Where the symbols take the points:
state | te zu ko
s131 | s808 s175 s274
s511 | s374 s264 s852
s489 | s939 s315 s939
s524 | s131 s274 s700
s937 | s942 s588 s628
s757 | s234 s511 s509
s892 | s249 s53 s335
s747 | s542 s459 s179
s785 | s669 s40 s40
s445 | s814 s249 s722
s436 | s793 s700 s104
s686 | s704 s445 s657
s179 | s976 s673 s694
s956 | s970 s143 s128
s793 | s768 s795 s628
s487 | s798 s696 s956
s520 | s712 s441 s40
s356 | s441 s238 s956
s628 | s506 s768 s795
s264 | s235 s136 s374
s814 | s45 s942 s136
s235 | s909 s335 s315
s542 | s273 s686 s234
s694 | s588 s104 s942
s852 | s489 s374 s238
s44 | s700 s696 s436
s722 | s34 s53 s649
s987 | s53 s397 s892
s274 | s808 s808 s756
s177 | s704 s704 s506
s976 | s942 s628 s814
s335 | s737 s358 s909
s506 | s474 s641 s647
s942 | s647 s506 s45
s311 | s808 s436 s694
s315 | s143 s909 s939
s909 | s315 s737 s143
s641 | s747 s704 s273
s798 | s520 s356 s500
s442 | s474 s756 s507
s712 | s696 s269 s487
s939 | s511 s143 s757
s625 | s40 s128 s177
s381 | s175 s694 s131
s234 | s737 s657 s919
s459 | s722 s694 s104
s756 | s44 s970 s175
s669 | s956 s143 s309
s685 | s45 s311 s459
s447 | s136 s519 s264
s768 | s44 s177 s506
s175 | s309 s669 s808
s463 | s686 s747 s542
s249 | s686 s649 s987
s657 | s649 s722 s249
s309 | s128 s956 s712
s540 | s757 s939 s269
s474 | s436 s309 s311
s34 | s878 s45 s463
s649 | s463 s34 s397
s53 | s234 s814 s358
s273 | s793 s700 s673
s143 | s264 s447 s511
s878 | s445 s694 s686
s673 | s793 s793 s442
s970 | s524 s625 s436
s500 | s40 s520 s785
s647 | s673 s273 s179
s441 | s269 s540 s712
s588 | s507 s442 s899
s808 | s625 s785 s970
s374 | s315 s235 s489
s795 | s177 s937 s459
s136 | s335 s892 s235
s45 | s179 s647 s878
s128 | s785 s500 s798
s269 | s509 s892 s696
s40 | s487 s712 s669
s899 | s685 s507 s704
s700 | s274 s131 s37
s104 | s641 s37 s588
s919 | s34 s249 s519
s696 | s274 s509 s798
s238 | s540 s489 s441
s358 | s919 s234 s737
s519 | s892 s987 s136
s509 | s238 s852 s356
s507 | s442 s474 s685
s704 | s459 s942 s747
s37 | s756 s274 s442
s397 | s542 s463 s53
s737 | s445 s919 s447

The rows follow the links: the fewer symbols apart two points are, the more alike their rows tend to be.

Each row is also shifted at random along 10 hidden directions that mean nothing.

Some points, each with a row of numbers:
s747: [-33,   1, -12,  -2,  -6,   4, -38,  -4,   7,  30, -13, -19, -14, -16,  -4,  38, -71, -39, -42,  10,  11,   7,  30,  18,   3, -27,   0,  -7, -21, -22,  -1,  14,  28,  17, -19, -17,   4,  -3, -28, -11,  -2,   8,  -3, -32]
s506: [ 39,  29,  16, -28,  28, -24,   4,  23, -26,  -4, -32, -19, -16,  42,  41,   1, -38, -15,  27, -53, -35, -70, -13,  -2, -17, -21,  25,  57, -12,   5, -14, -17,  -1,  38,  59,  -5, -21, -53, -33, -35,  -2,  -3,   3,  -1]
s919: [-23, -16,   8, -27,  21, -17,  21, -22,  24,  29,   5,  15,   2, -14,  17, -32,  38,  15, -11,  -3,  -9, -29,  37,   0,  -2,  55, -26,  -9,  23,  -9,  26, -27,   3,  11,  -3,  -8,   2,  -3,   5, -18, -12,  -6,  11, -15]
s34: [ 81,  15,  10,  -6,   8, -15,  37,  -5,  32,  33,  -4,  -3, -22,  14,  33, -34, -28,  24, -34, -36,  -8,  19,  -4, -56,   8,  -4,  13,   8, -22,  11,  22,  -8,  -9,  26,  12, -14,  21,  16, -54, -49,  13,   6,  -1, -10]
s249: [-40, -36,  17,  13,  -4,  27,  32,   5,  11,  39,  -2,  21,  -9,   0,  22, -27,  -7,  21,  -5, -27, -27, -11, -37, -40,  -4,  13, -14,  26,  38,  -6, -28, -12,  -7, -10,  -1,   0,  29, -19,  19,  -7,  13,   2, -20, -20]
s757: [ 48,  27, -39,  41,  15,  12,   1, -28,  -1,   4,   6, -11,  -7,  20, -21, -26,  23,  25,  16, -14, -10,   5,  11,   0,   4,  28,  -5,  25, -10, -13,   0,   0,  25, -22, -53,  54,  -9,   5,  57, -17,  56, -21,  -4,  -3]
s524: [-25,  -1, -17, -15,   2,  -6,  40,  30,   3, -19,   6,  15,   0,   5,  24,   4,  16, -14,  16, -16,  21,  17,  -4, -30,   7,  -6, -12,  23,   7,  11,  -2, -32, -27, -45,  36, -20,  27, -24,  -4, -28, -35,  30,   0,  33]
s588: [ -2,   9, -48,   1, -13,  10, -37,  18, -20,  -7,  -7,   6,  -5,  17, -15,  23,  15, -29, -24,  -5,  79,  71,  22, -35, -25, -16, -39,  37, -14, -43, -18,  -1, -52, -52, -60,  47,  26, -42,  48, -51, -20,  36,  -7,  45]
s542: [-60, -15, -16, -30, -12,  -3,  11,  10,  29,  -3, -14,  -1,   9, -50,   2,  32, -34, -46, -26,   6,   7,  24,  23,  -1,   4,  -7, -16,   9,  -6, -28,   1, -17,  -9, -27,   5, -13,   1, -44,   8,  12, -22,  22,  -9,  21]
s179: [-21, -19,  39, -20,  -1,  21,   2,  15,  22,  -8,   6,  -4,  10,  -2,  40, -13, -52,  20,   2,  -8, -10,   4, -61, -32,  14, -21,  44,   6, -14,  35,  -9,  21,  -9,  33,  50,  -3,  -9,   9, -37,   4,  41,  -7,  -5,  -2]
s507: [  2,  16,  25, -21, -13, -19, -68,   2,  22,  17, -15,  36,  63,  25,  -2, -29, -43,  11, -16,  12,  22,  56,  13,   3,  -6,  48,  -8,   0,   7,  31, -12,  35,  27,  41, -37,  16,  -9,  24,  -7,   2,  57, -28,  25,  24]
s899: [  1,   1,  48, -25, -14,  -9,  -8,  16,  30,   8, -19,  15,  28, -13,  17,   6,  -9, -24,   2, -12,   4,  10, -17, -42, -24,  -9, -23,  24,   9,  29, -17,  13, -11,  30,  27, -52,  20,   1, -28,  19, -27,  18,  10,  16]
s808: [-30,  -2, -21,  -3,  -5,   5, -16,   5,  -2,   4,  -1,  24,  13,   7,  13,  12, -27, -17,  -3,  -7,  16,   0,  15,  18,  12,  15, -23,  -8,  28,  19,  -4, -15,  32, -10, -12, -18,  11,  -5,  13, -23,   2,   6,  16, -17]
s712: [ 17, -15, -11,  -3,  15,   4,  25,   1,  -9,  -7,  -2,  -2, -10, -30,   1,  13,  39, -12,   8, -20,  10,  -3,  -2, -12,   9,  13, -28,  11,  17, -16,  13, -12, -34, -41,   3,   9, -14, -24,  48,  -8, -16, -13, -10,  25]
s397: [ 23,  -3,  -1,  -6, -10,  21,  49,  34,  27, -15, -28,   6,  -5,  -9,  16,  -4, -37,   2,  -6, -34, -58,  -8, -42, -33,   4,  -9,   8,  28,  -6,  -7, -24, -27,  -5, -20,  34,  29,  -6, -59,  12,  22,  22,   7, -14,  22]
s768: [  6,  21,   9,  11,  11,  41,  24,  21,  28,  12,  28,  -2,   0, -23,  40,   5,  -8, -32, -13, -11,   4,   6, -24, -44,  16, -39,  18, -21, -33,  -5, -33,  16,  18, -14,  18,  48,   6,  12,  10,  -3,  15,  10,   7, -17]
s641: [ -8,   9,  14,   5,  29,   4,  14,  15, -27,  25, -18, -14,  -6,  35,   0, -22,  -4, -10,  13, -32,  -6, -19,  -8, -15, -16, -16,   9,  44,   3, -14,   7,   4,  -5,   5,   9,   4,  -1, -18,  -7, -39,   9,   2, -22, -23]
s136: [ 39,   8, -15, -38,  15, -21,  10, -18,  16, -14,  -4,  15,  25,   9,  30, -31,  13,  15,  11, -31,  -2, -31,  24,   6, -12,  43,  -6,  25,  16,   4,   1, -24,   5,  11,  -4,  26, -12, -41,  35, -25,  12,  12,  27,  17]
s909: [ 42,   3, -14,  11,   1,   3,  35, -31,  16, -16,  10,   2,  35, -12, -40, -22,  63,   5,  12,  13,   8,  -3,  23,  12, -21,  10,  -9,  -1,  20, -21,  19,   1,  16, -17, -38,   8,   0,   7,  56,  27, -12,  35,   9,  -9]
s520: [ 16, -10,  44, -32,  -7, -28,   5,  -5,  23,   5, -13,  18,  36, -44,  31,   3, -35, -15,   6, -22, -10,  -7, -11,   0,   7,  25,  -9,   1,  29,  30,  -3,  11,   1,  25,  39, -43, -25,  -1,  -6,  33,   5, -26,  11,  29]
s447: [-60, -27,   7, -20, -18,   5,   2,  10, -11, -18,  17,  24,   5,  12,  25, -30, -17,  37,  24, -34,  -2, -14, -53,  -7, -11,  14,  30,  25,  15,  25, -48,  -5, -34,   1,  29,  25,  12, -53,   4,  10,  19,  -1,   7,  41]
s987: [ -3, -11,  -9,   1, -33, -40,  10,  -3,  -8,   9,  23,  21,  -1,   9, -10, -11,  24,  29, -17,  46,  34,  74,  19, -19,  -9,  -1,   4, -20,   4, -31, -12,  -7, -63, -35, -22,  27,  23,  18, -13,   6, -33,   7, -18,  63]
s358: [-45, -23,  16, -28, -23, -12,  -4,  -2,  16,  12,   2,  24,   4,  -9,  32,  -4, -30,  16, -11,  -3, -12, -20,  -3,   1,   6,  18,   2,  -2,  17,   6, -38,  -2,  -2,  18,  17,  -4,  15, -22, -11,  20,  -5,   0,  13,  12]
s628: [-68, -10,  20,  -1,  22,  66,  24,  13,  39,  -3,  41,  -2,  15, -62,  37,   3,  32, -43,   1,   6,  -7, -11, -38, -35,   4, -15,   0, -31,  -9,   3, -20,  -4,  17, -22,  26,  45,  -6,  10,  50,  16,  15,  -3,  -3, -28]
s177: [-14,  13,   6,   1,  11,  -8,   6, -17,  10,  27,  34,  14,  44, -21,  -7, -22,  54, -42,   0,  30,  41,  48,  32, -12, -29,  11, -23, -23,  21, -15,  15, -15,   4, -32, -34,  29,   1,  38,  44, -15,  -7,  -6,  -7,   6]
s852: [ 53,  19, -38,  50,  -3,  35,   8, -16,   4,   4,  -3, -29, -36,  -1,  -9,  27, -13,   2,   2, -26,  -9, -21,  -7, -10,  13, -32,   1,  24, -30, -15, -25,  24,  31, -10, -30,   8,  19,  -4,  26,   3,  17,  24,   8, -32]
s128: [ 11,   1, -16,   1,   0,  10,  14,   8, -10, -12,  20,   3, -18, -35, -10,   7,  15, -14, -25, -16,  27,  26, -12,   4,   6,  -5,   4, -48, -11,  -1,  15,  -5, -27, -31,   2,  30, -13, -11,   7,  -8,  -7, -11,   2,  18]
s647: [-70, -27,  -4, -11,  13,  23, -20,  22, -40, -41,  -5, -33, -35,  11, -12,  19,  -8,  14,  14,  19, -21, -31, -33,  31,   9, -25,  38,   2, -26,  -6,  13,  -4, -28,   4,  35,  19, -33, -28, -18,   4,   5, -15, -23,  -6]
s356: [ 67,  21,   0,   1,  -7, -54, -29, -20, -20,  18, -22,  -9, -16,  23,   9,  15, -44,  15,  12, -19,  -2,  -9,  21,  14,  15,   8,   1,  31,  -4,   8,  -9,  20,  -2,  27,   2, -28, -11,   5, -35, -10,   9, -27,   8,  29]
s474: [-55, -13,  11, -31, -20,   0, -27,  34,   4, -11, -31, -14, -21, -32,   0,  85, -24, -58, -22,   4,  23, -23,  19,   4,   5, -46, -28,   2, -23, -11, -16,  25, -15,  18,  32, -76,  26, -32, -49,  23, -88,  54,  19,   0]
s649: [-17, -11,  38, -30, -28, -34,  16,   1,  38,  20,  -8,  38,  54,  -6,  25, -40, -54,   9,   3,  -6, -19,  54, -25, -35, -16,  30,   1,  24,  34,  30, -15, -18, -10,   4,  23, -17,   6,  -7, -15,  21,  32, -20, -13,  54]
s976: [  9,  -8,   0, -24,  21, -21, -11, -17, -32,  -6, -15, -11,   9,  33,  20,  -7,   1,  -1,  32,  -5,   2, -28,   7,   9, -26,   2,  -3,  55,  28,  -9,  13, -23, -17,  16,   8, -11, -19, -22,  16, -42,  -2,   1, -18,  -1]

From each start, follow one symbol. Which point do you reach?
Answer with the point's name.
[ 14, -22,  25, -41,  26,  37,  39, -21,  88,  13, -11,  -2,  40, -77,  66,  17,   1, -50, -18, -25,   4, -31,   9, -56,   9,   0, -46,  19,  19,   8,  26,  -4,  31,  26,  24, -62,   7,   9,  36, -18, -18,  48,  22, -57]
te: s179
[-30,   7, -12,   4,   7,  20, -10,  43, -11, -16,  -5,  16,  -5,  41,   1, -20,  -4,  23,   1,  -8,   2,  18, -21,  -8,  22,  14,  10,   4, -17,  16,  -8,   1,  -4, -17,   2,  36,   5, -12,  -5, -21,  34, -11,   5,  10]
zu: s274
[  3,  14, -19, -32,  16, -19,   3,  13,  25, -10, -30,  31,  54,  10,  13,  -2,   3, -29,  11, -10,  16,   2,  51,   8,   8,  47, -46,  29,  30,   3,  17, -24,  35, -14, -11, -18,  -4, -22,  44, -28,  -2,  16,  26,  10]
zu: s970
[ -7,   3,  35, -38,  28, -40,  16,  12,  10,  -3, -14,  17,  19,  -7,  46, -30,   6,  13,  42, -40, -34, -37, -12,  -5,  18,  65,  -8,  30,  20,  47,  13, -20, -10,  16,  68, -21, -36, -19,  -5,  -5,  24, -58,   8,  45]
ko: s798
[-63,  -5, -11, -22, -12,  12, -25,  15, -11,   6,   2,  27,   5, -23,  32,  23, -61, -43,  -7, -38,   9, -11, -14,  19,   0,   1, -11,  -6,  26,  21, -37, -18,  14,  -9,  16,  -5,   2, -50,  13,  -9,   6,  -9,  12,   7]
te: s40
[ 41,   4, -19,  17, -34, -15,  -5, -17, -12,   1,  24,  12,   0,  20, -14,  -4,   3,  34, -20,  25,  36,  41,  13,   1,  -2, -20,  23, -24,  -9, -25, -28,  27, -21, -10, -36,  36,  23,  19,  -5,  12, -11,  29,   8,  22]
zu: s358
[  3,  23,  -5,   2,   9,   1, -41,  20,  -8,   1, -13,  -6,  -4,  31, -18,   0,   7,  -8, -11,  16,   6,  14,  21,   4,  -4,  -1,  -6,  -7, -24,   1,  16,   6,   9,  14, -19,   9,  -3,  14, -20, -25,   3,  -3,   1, -16]
ko: s588
[-30,  24,  23, -17,   8,  34,  -5,  41,  41,   2,  36,  -2, -40, -29,  56, -17, -24,  -9, -32, -37,  -8,  28, -62, -74,   3, -21,  32, -35, -74,  53, -23,  -9, -22,  17,  58,  48,  14,  -3, -62, -26,  30, -23,   8,  14]
zu: s694
[ -5,  -6, -61,  30, -38,  18, -29,  23, -62, -51,   2,  -5, -35,  45, -37,  46,  -6,   9,   6,  42,  14,  36, -17,  28, -11, -48,   7,  -4,  -7, -19, -19, -28, -31, -50, -27,  28,  12, -18,  12,  -2, -21,  21, -26,  23]
te: s175
[ -9,  -1, -28,  33, -12,  29, -48,  13, -37,  -7, -22,   9,  12,  50, -58,   5,   6,  16, -13,  32,  29,  47,  10,  20,  -4,   3, -11,  10,   4, -36,  -8,  32,   1, -27, -82,  57,  -2,   1,  47,  -4,  34,   3, -11,  -1]
zu: s756
[ 33,  12, -15, -18,   1, -31,  -1,  15, -27, -26, -32,  -8,  26,  37, -22,  -4, -25,   3,  15,  18,   4,  25,  19,  23,  -2,  -8,  23,  40,  -4, -32,  11,  -1, -15, -14,  -3,  22, -29, -28,   7,  -6,  12,   4, -16,  41]
ko: s673
[ 29,  46, -21, -23,  39,  -6, -24,   4,   2,  -5,  20, -22, -31,   5,  30,  -8,  23, -22, -17, -13,  14,  -6,  27,  -9,  -7,   0,   9, -24, -58,   2,  19, -27,  -4,  10,   7,  63, -22,  -6, -18, -64,   7, -22,  14,   1]
te: s942
[ 37, -11, -44,  18,  11,  30,  10,  12, -54, -22, -37,  -5, -32,  12, -36,  33,  21, -20,   1, -44,   1, -45,  -3,  33,  -7, -13, -26,  22,  30, -34,  11, -19,  -9, -37, -24,   2, -11, -65,  57, -21, -28,  21,  -8, -23]
ko: s712
[ -6, -13, -26,  27, -20, -39,   4,  -5, -61,  -5,   4, -19, -57,  41, -71,   7,  56,  41,  -2,  58,  -2,  19,  30,  31, -16, -19,  13, -14, -12, -63,  19, -18, -63, -36, -29,  15,  11,   4, -31,  11, -60,   2, -38,  30]
zu: s657
